(in the rows, 128 means zero)
Each row of numbers stands for one element and depends on some of the facts below. Use the named rows to name the rest.

Facts:
Σ(bifar, guples); Σ(bifar, skilomum); Σ(bifli, rufamu); Σ(brufo, skezik)
Σ(brufo, skilomum); Σ(brufo, skata); Σ(brufo, vogor); Σ(bruse, fazul)
Σ(bruse, stostu); Σ(buklar, plobruplu); Σ(daser, flabra); Σ(daser, dubri)
Σ(drigri, lufli); Σ(drigri, tredrapu); Σ(drimir, plaklor); Σ(drimir, makisko)
Σ(drimir, gruklil); Σ(dusel, plipi); Σ(dusel, voskil); Σ(dusel, rufamu)
Σ(flaplas, luskul); Σ(flaplas, kugel); Σ(flaplas, gaskomal); Σ(flaplas, plopluk)
Σ(flebra, gaskomal); Σ(flumo, skilomum); Σ(flumo, tupiba); Σ(fonuklak, plifler)
Σ(fustos, stogro); Σ(fustos, suza); Σ(gani, taril); Σ(gani, zagudas)
Σ(gikik, flabra); Σ(gikik, mitin); Σ(giskal, skefe); Σ(giskal, plobruplu)
Σ(giskal, kledrir); Σ(giskal, vabruk); Σ(goga, ritrem); Σ(goga, tredrapu)
Σ(grigor, briplol); Σ(grigor, kigil); Σ(grona, kadopak); Σ(grona, plifler)
Σ(levom, flustem); Σ(levom, zuplen); Σ(libralo, briplol); Σ(libralo, mitin)
Σ(libralo, flomom); Σ(lila, tolol); Σ(lila, klotre); Σ(loflun, branor)
Σ(loflun, goki); Σ(mube, ritrem); Σ(mube, trudur); Σ(nedrum, toklik)
Σ(nedrum, taril); Σ(nedrum, mitin); Σ(nedrum, kugrik); Σ(nubren, flustem)
Σ(nubren, trudun); Σ(nubren, dubri); Σ(nubren, tolol); Σ(pakase, tiplim)
Σ(pladron, zalo); Σ(plasom, skezik); Σ(plasom, kledrir); Σ(plasom, flomom)
Σ(plasom, zostus); Σ(plasom, gogran); Σ(puflun, lufli); Σ(puflun, stofolas)
Σ(puflun, rufamu); Σ(rorazem, toklik); Σ(rorazem, taston); Σ(sistel, plipi)
Σ(sistel, voskil); Σ(sistel, luflel); Σ(skepum, plaklor); Σ(skepum, kadopak)
Σ(skepum, briplol); Σ(skepum, zudak); Σ(skepum, kugel); Σ(skepum, mitris)
Σ(skepum, plopluk); Σ(skepum, goki); Σ(skitrum, tiplim); Σ(skitrum, drazon)
Σ(skitrum, kigil); Σ(skitrum, branor); Σ(skitrum, skoplagra); Σ(skizo, zazaskel)
Σ(skizo, voskil); Σ(skizo, plopluk); Σ(skufis, zalo); Σ(skufis, voskil)
Σ(skufis, dubri); Σ(soror, klobro); Σ(soror, bimo); Σ(soror, bobaklek)
Σ(soror, skoplagra); Σ(soror, plopluk); Σ(stelik, goki); Σ(stezustor, fegal)
Σ(stezustor, grebrel); Σ(stikim, bobaklek); Σ(stikim, brela); Σ(stogrosti, skata)
Σ(stustin, kigil); Σ(stustin, skefe); Σ(stustin, groflor); Σ(togeskam, kigil)
Σ(togeskam, plopluk); Σ(toplu, ritrem); Σ(trinol, skoplagra); Σ(trinol, stostu)
Σ(trofanis, guzuk); Σ(trofanis, brela); Σ(troskikla, skezik); Σ(troskikla, trudur)
Σ(troskikla, regelu); Σ(trotes, lufli); Σ(trotes, grebrel); Σ(trotes, magel)
Σ(trotes, goki); Σ(truduk, stofolas); Σ(truduk, pilur); Σ(truduk, mepal)
Σ(trustim, taril); Σ(trustim, plogrur); Σ(tugru, bimo); Σ(tugru, zostus)
Σ(tugru, klotre); Σ(zokek, klapum); Σ(zumu, drazon); Σ(zumu, dubri)
Σ(zumu, neklu); Σ(zurak, zonu); Σ(zurak, klapum); Σ(zurak, vabruk)
Ψ(bifli, gidas); Ψ(bobaklek, stogro); Ψ(bovim, dupim); Ψ(bovim, fegal)
Ψ(bovim, skita); Ψ(bovim, skilomum); Ψ(bovim, zuplen); Ψ(branor, fegal)
Ψ(brela, stofolas); Ψ(brela, vogor); Ψ(bruse, tredrapu); Ψ(dupim, voskil)
Ψ(flabra, flane); Ψ(flebedo, stuplus); Ψ(flebedo, zuplen); Ψ(flustem, pilur)
Ψ(fustos, zuplen); Ψ(giskal, stilik); Ψ(giskal, flane); Ψ(goga, fustos)
Ψ(goga, butrutrum); Ψ(gogran, brulol); Ψ(grebrel, fustos); Ψ(grebrel, tredrapu)
Ψ(grebrel, stostu); Ψ(guzuk, butrutrum); Ψ(kledrir, guzuk); Ψ(kledrir, flane)
Ψ(kledrir, stostu); Ψ(klobro, stuplus); Ψ(luskul, bobaklek); Ψ(luskul, flane)
Ψ(magel, toklik); Ψ(mitin, brulol); Ψ(nubren, traklam); Ψ(nubren, butrutrum)
Ψ(pakase, zuplen); Ψ(ritrem, klobro); Ψ(ritrem, plifler); Ψ(ritrem, stuplus)
Ψ(skezik, kledrir); Ψ(skezik, mitin); Ψ(skita, fazul); Ψ(skita, zuplen)
Ψ(stilik, vabruk); Ψ(stogro, klobro); Ψ(stostu, bifli); Ψ(stuplus, stilik)
Ψ(stuplus, vabruk); Ψ(stustin, guzuk); Ψ(stustin, flebedo); Ψ(suza, bobaklek)
Ψ(traklam, flane); Ψ(tredrapu, fazul); Ψ(trudun, skilomum); Ψ(vabruk, briplol)
Ψ(vogor, branor); Ψ(vogor, nubren); Ψ(zokek, dusel); Ψ(zokek, gidas)
Ψ(zuplen, klobro); Ψ(zuplen, traklam)

Named rows:
[135 129 125 136 136 121 134 125 130 130 132 115 130 124 126 125 141 134
 142 140 116 115 149 135 141 133 128 136 143 126 131 135 143 123]: makisko
[120 127 111 112 123 145 144 115 124 137 105 136 141 124 159 140 137 125
  95 127 137 119 135 119 145 139 151 152 129 152 142  98 133 127]: giskal
[130 118 136 135 129 123 136 107 135 124 129 119 125 127 134 126 146 121
 135 129 110 118 139 138 139 114 137 155 146 127 132 125 136 140]: flane
[135 131 120 130 128 125 145 104 132 131 112 115 120 114 146 138 142 132
 136 135 132 136 144 133 135 148 147 146 127 115 141 119 151 114]: luskul
[137 144 123 101 185 106 104 129 118 100 191 140 134 138 170 104 148  95
 115 127 142 129 104 159 134 201 132 144  86 120 149 100 131 140]: skizo
[127 144 121 117 125 136 130 108 129 134 113 112 112 120 119 132 147 141
 132 147 137 119 148 125 106 131 124 141 134 118 138 128 130 109]: grebrel
[127 128 121 137 127 127 136 130 125 140 125 117 135 126 126 131 142 136
 138 137 112 109 142 135 142 125 132 133 144 146 139 126 132 132]: flomom
[189 144 153 120 127  55  67 119 128  87 205 111 127 160 171 108 137 121
 113 155 115  68 164 153 101 215 124 174  73 160 132 113 128 139]: skufis
[150 123 130 108 123 172 139 129 152 139  99 126 159 156 114 130 116  81
 106 139 127  94 121  72 151 118 137 141 158 146 107 137 104 135]: skilomum
[156 147 123 134 120 140 115 100 142 144 135 118 118 130 116 133 122 134
 144 160 117 111 144  94 112 135 145 122 107 122 139 138 108 119]: trudun
[137 137 123 128 124 139 129 103 135 138 125 120 122 126 120 137 133 129
 144 148 128 121 140 109 120 129 141 128 117 123 139 128 123 120]: bovim
[141 113 118  84 119 174 157 160 141 132  79 137 191 155 140 134 121  89
  51 123 152  82 136  75 172 158 115 162 174 174  93 114 133 125]: brufo
[119 107 137 134 108 149 126 121 129 135 112 133 140 140 122 135 129 104
 156 144 135 122 146 124 140 128 126 145 132 126 111 128 142 132]: vogor
[139 119 119  90 127 160 141 156 134 129  94 134 176 151 139 128 122  96
  66 129 145  87 134  92 160 152 113 162 161 164 102 115 126 125]: bifar
[140 127 123 135 137 129 146 125 133 130 131 117 138 129 122 126 135 133
 133 138 117 112 149 128 147 129 124 138 145 129 130 132 146 127]: regelu
[133 115 102 165 129 150  92 120 167 118 122 149 115 125 135 155 179 130
 138  86  98 116 176 121 132 153 115 135 153 135 163 143 141 128]: gogran
[133 132 123 134 135 119 131 127 128 125 130 113 132 121 124 122 135 136
 139 137 115 118 148 137 136 127 125 131 143 119 132 134 133 123]: plaklor
[129 133 119 118 146 131 128 131 124 125 139 132 146 129 144 119 130 132
 106 132 127 107 137 131 141 140 126 146 129 139 132 115 125 134]: stikim
[142 127 132 134 143 112 137 122 132 126 143 116 126 134 123 125 147 124
 146 144 118 117 140 140 139 149 122 132 132 126 138 132 147 128]: luflel
[137 131 133 138 133 138 131 109 140 133 136 116 127 129 123 122 134 117
 145 141 112 111 131 121 132 109 145 139 137 124 136 132 120 139]: fazul
[133 130 123 139 137 124 132 131 130 133 134 119 135 122 131 128 138 133
 145 137 115 118 139 135 145 132 128 134 137 122 135 132 141 129]: groflor

Name these rows:
No name comes twice in this set of rows, the named rows included.
[113 121 131 130 131 112 141 109 120 130 119 117 123 121 153 122 131 125
 124 115  93 126 115 151 147  86 162 155 150 132 143 110 112 147] | briplol
[130 136 141 136 140 154 142 114 143 143 156 106 143 102 136 108 176 111
 160 141 110  87 133 159 124 122 125 157 162 123 138 115 153 144] | gidas
[137 123 115 100 131 147 140 147 131 128 109 135 166 145 138 128 128 112
  77 130 140  91 137 102 154 143 119 157 151 160 112 115 127 130] | stogrosti
[153 138 142 102 182  94 118 120 128  98 195 132 117 161 139 112 174  94
 128 146 143 117 117 149 127 216 117 154  92 154 152  99 142 137] | sistel
[136 150 164  80 211 132 148 105 141 110 236 123 117 146 134  87 248  53
 156 153 153  91  81 185 105 226  92 182 113 163 166  60 168 154] | dusel
[113 137 106 137 149 133 120 139 117 133 142 132 151 105 167 117 119 131
 130 120 113 133 119 150 149 132 151 119 123  99 142 118 121 141] | kigil
[124 136 120 117 137 122 125 129 122 125 135 123 138 129 137 118 134 139
 115 137 125 109 139 139 134 126 121 145 135 137 133 119 124 132] | drimir
[126 132 110 119 143 130 120 136 122 124 136 132 152 125 159 115 120 134
 101 126 124 111 135 138 142 132 132 144 126 125 129 119 122 135] | trinol
[145 130 136 127 157 110 143 119 131 118 157 119 120 144 120 123 157 111
 150 144 125 120 132 139 139 171 121 138 125 135 143 121 150 127] | plipi
[120 134 117 141 100  99  96 130 104 155 139 121 131 133 147 136 146 173
 117 142  95  73 148 146 123 116 142 148 114 216 153  94  90 151] | gikik
[143 132 125 147  95 103 109 102 126 142 122 110 118 122 148 145 140 152
 135 144 111 102 166 135 117 141 153 155 114 150 144 117 136 125] | flabra
[135 134 126 135 130 145 133 114 141 135 134 119 135 115 141 126 149 124
 142 134 117 111 142 132 127 133 136 144 140 117 136 122 141 129] | stostu
[ 88 154 106  88 152 121  94 146  98 112 123 127 132 114 155 102 125 145
  88 120 138 126 120 153 111 109 111 144 134 103 127 124  81 124] | skepum
[140 116 109 135 123 163 130 120 155 132  99 139 140 123 137 149 153 118
 115 113 127 109 161 105 143 150 124 149 152 142 139 129 151 121] | skezik

Now the same elements, written a new way:
Named rows:
[122 113 140 105 115 124 122 104 142 117 134 121 156 128 123  89 152 136
 129 128 129 138 125 147 145 123 115 143 119 132 113 124 106 124 142 117
 132 122 119 118 127 119 112 119 116 131]: levom
[140 136 102 131 102 104 121 162 110 128 167 119 114 125 166 150 159 119
 131 104 116 129  91 122 134 155 156 147 132  81 149 106 161 135 134 142
 127 141 155 116 132 117 152 119 138 124]: stostu
[125 135 114 141 108 108 120  99 158 128 163 142 131 114 142 114 206 107
 127 102 133 127  83 140 164 134 111 137 124  50 107 122 130 134 178 112
 107 106 138  78 114 115 137 106 143 125]: bifli
[139 159  70 165 140 151 118 153 139 138 134 146  70 124 156 129  84  96
 125 117 144 122 111  93 134 139 232 124 130 111 149 149 144 156 110 166
 109 133 145 112 120 153 146 158 156 126]: grebrel
[114 104 150  97 135 152 126 112 140 117 110 114 124 129 141 106 168 137
 134 117 124 132 118 138 146 127  92 141 120 150  87 137 100 123 134 111
 165 131 128 107 126 112 122 116 122 140]: flaplas
[142 128 118 128 130 113 130 138 131 121 133 121 126 125 120 138 118 133
 131 129 127 120 124 130 122 125 110 128 129 127 132 119 141 139 114 120
 114 160 134 141 135 128 124 129 124 122]: klapum
[124 125 156 105 122 146 128 100 139 127 139 126 167 129 124 108 155 141
 117 126 126 147 136 139 134 117  63 127 134 133 113 146 107 118 162 119
 142 107 102 106 123 111 115 109 118 132]: truduk
[135 123 151 128 117 115 142 136 125 139 120 141 120 140 105 169 112 131
 133 124 132 125 137 133 111 166  89 141 126 107 141 135 129 120 126 152
 102 138 128 138 132 114 115 120 131 128]: stofolas
[118 123 138 131 129 151 134  93 161 135 135 154 135 121  96 120 171 131
 124 130 147 128 132 147 144 110  67 125 122  98  84 145 102 130 152 121
 109 103 112  99 117 105 109 109 133 130]: puflun
[134 133 124 134 133 144 137 141 131 136 136 145 112 126 111 162 125 144
 127 128 140 130 140 131 118 114  70 122 131 104 114 145 130 140 118 140
 110 145 124 115 131 108 121 110 130 126]: lufli
[133 126 125 123 135 133 125 147 108 127 121 125 118 130 134 152 117 143
 128 130 126 126 134 126 115 132 111 128 131 139 130 130 137 129 113 132
 131 151 130 125 138 122 130 121 121 131]: tiplim
[118 145  90 162 141 137 138 149 119 146  99 140 114 125 127 142  71 105
 133 136 130 130 138 100 122 118 234 104 124 119 141 128 149 135  97 145
 135 108 152 155 120 173 147 167 145 122]: flebedo
[106 119 119 108 141 136 144 174 108 136 106 108 152 121 140 157 120 137
 144 125 107 136 128 129 121  98 155 108 124 118 109 104 158 127 104 115
 175 129 152 159 130 152 144 136 127 124]: briplol
[104 125 116  95 124 140 143 166 110 136 120 117 172 127 136 147  99 151
 139 120 112 159 141 134 122  97 137 122 120 102 119 115 148 130 103 136
 153 127 142 147 130 148 126 123 117 120]: plifler
[147 126 144 112  65 136 143 112 181 138 178 140 143 134 133  61 153 110
 118 133 146 150 119 116 159 113 229 149 125 100 133 151  91 162 127 187
 125 109  97 151 114 102 121 143 147 116]: goga
[129 136 111 141 128 109 127 120 116 126 115 134 140 131 113 155  98 134
 127 135 127 126 136 133 120 134  88 123 126 116 140 127 140 122 131 117
 102 145 130 120 134 135 117 118 113 127]: zalo
[147 117 141 139  96  67 141 141 100 124 131 123 117 128 110 165 169 135
 133 130 128 119 121 131 118 147  95 139 129 113 129 110 143 121 119 112
 110 152 139 151 138 101 139 118 131 126]: brulol
[119 112 144  97 119 134 122 112 145 117 140 119 148 130 127  87 149 138
 130 125 125 139 123 145 144 120 112 144 120 139 110 122 105 127 135 124
 137 122 118 121 128 113 116 118 118 132]: buklar
[135 139 103 178 161 116 123 134 115 125 110 141  78 119 106 154 113 117
 134 136 142  96 130 121 114 134 149 113 132 138 132 118 147 128 108 106
  94 133 147 137 132 138 140 149 142 127]: zazaskel
[131 127 152 104 145 158 140 145 178 138 121 123  91 139 129 155  67 118
 137 111 130 112 126 130 117 170 127 136 125 128 137 140 129 142 121 156
 117 165 138 143 132 144 111 139 142 129]: branor
[118 145 150  86 142 164 132 170 138 148 155 120 156 142 145 163  74 133
 131  99 107 144 134 136 105 156  93 123 134 102 166 128 153 117 153 161
 144 121 129 120 130 147 118 113 125 124]: fazul

Which element is each row?
No name comes twice in this set of rows, the named rows included.
[128 129  99 104 102 126 106 126 137 114 180 120 143 125 175  74 181 123
 119 111 120 154  89 128 165 123 159 155 124 101 126 127 119 143 154 141
 139 127 127  79 124 109 137 108 121 132] | zokek
[117 133 130  97 141 182 113 118 167 129 138 127 139 132 158  84 103 114
 125 116 123 133 116 128 147 142 176 137 121 133 133 141 109 133 154 158
 142 109 115 102 121 143 115 134 128 132] | bruse
[113 146 123 176 179 118 129 108 153 135  95 155  97 123  73 171  79 101
 144 118 142  82 132 144 112 173 103 109 120 100 140 115 144 110 148 103
  60 121 155 126 125 171 118 151 146 125] | voskil
[138 160  96 153 167 179 123 131 180 140 106 144  71 136 134 122  11  90
 129 126 144 106 134 104 123 160 224 114 123 147 164 159 127 152 109 172
  95 145 135 134 123 184 112 175 147 125] | bovim
[134 147  91 194 150  81 116 102 116 120 105 143 111 121  91 138 106 109
 133 142 137  89 135 131 122 143 136 112 125 130 156 103 147 114 133  94
  75 123 145 135 130 161 132 153 128 122] | dubri
[152 121 123 149  89  74 131 120 102 118 125 119 122 133 129 136 152 128
 123 135 125 128 115 115 128 142 129 142 127 132 143 112 135 129 109 114
 116 160 133 150 136 119 141 127 124 125] | mitin
[131 126 128 189  89  72 125  65 140 128  94 143 125 137 111  89 149  77
 125 139 137 114 117 111 152 173 244 145 115 133 154 122 107 108 145 127
 109  82 135 148 109 145 141 171 146 127] | nubren
[120 119 145 132  79  87 150 166  77 150 123 127 152 140 129 179 155 128
 137 118 112 141 129 122 115 158 171 141 125  81 147 112 151 103 119 151
 146 101 147 156 126 114 156 120 136 124] | flane
[134 132 115 176 111  87 141 147  98 143 108 141  99 134 122 159 129  99
 135 129 134 115 127 102 121 159 222 130 126 109 153 124 148 118 103 145
 116 105 153 160 120 142 162 159 154 124] | traklam

Now the same elements, written a new way:
Named rows:
[ 84 117 199 105 136 117  93  55 101 119 175  74 151 140]: troskikla
[124  97 135  95 112  94 126  93  94 138 113 109 118 120]: stogro
[154 122 160 127 114 141 118  91 130 120 164 157 129 134]: pakase
[ 76 119 168 122 108 124 107 163  66 117 139 109 169 172]: trustim
[132 121 166 125 118 160 112  84 140 127 195 133 131 138]: stikim
[120  99 142 105 112  97 117  97 113 125 140 108 144 122]: butrutrum
[177 118 122 127  92 125 127 100 150 124 121 118 103 104]: branor
[111 109 169  97 100  96 110  52 102 151 130  56 115 120]: regelu
[172  96 136 115  85 144 121  78 132 148 142 119  77 106]: bobaklek
[ 85 135 142  92 155 103 146  96 117  88 162 131 181 122]: truduk
[129 134 140 131 116 162 123  85 138  94 171 130 150 137]: loflun
[117 132 147 131 118 176 105 100 122  88 163 114 155 138]: drimir
[156 101 134 113  90 113 113  92 140 138 142 118 111 114]: fazul
[ 98 109 138 111  80 107 124 159  71 137 102  85 132 155]: plogrur
[105 121 196 130 113 129  77  65 100 137 192 112 154 166]: plasom
[148 130 127 128  60  65 113  51 109 164 110 115 115 161]: plobruplu
[116  97 141 103 116 108 121  89  96 129 136 115 137 126]: stilik
[130  99 187 104 113  90  92  61 103 143 127  46 110 110]: vogor
[133 117 161 107 114 102 128 100 104 124 131 109 135 119]: bovim
[125 105 144  93 106 101 136  84  80 144 109 116 117 119]: suza
[ 81 117 165 120 105 129 109 158  73 119 148 108 165 174]: rorazem

Name these rows:
No name comes twice in this set of rows, the named rows included.
[173 117 117 120  67 133 133  89 155 158 146 122  79 112] | skoplagra
[ 86 124 181  91 140 109 114  52 100 116 163  82 160 127] | mube
[123 109 187 123 120 131  98  84 131 144 207 131 133 144] | tugru
[127 113 125  83 116  85 149  62 115 105  94  78 132  73] | tredrapu
[117 109 163 113 125 126 129 126 130 135 210 169 143 140] | zumu
[107 103 166 106 118 112 129 150 109 144 196 148 145 146] | daser
[134 127 160 138 121 154 100  91 140 114 212 163 146 157] | skitrum
[144 137 141 138 101 167 107  93 143 115 178 149 135 150] | togeskam
[111 111 136  71 127 101 153  94 129 100 167 138 176  81] | bifli
[130  98 126  94 103  87 162 122 132 161 153 129  99  97] | zalo

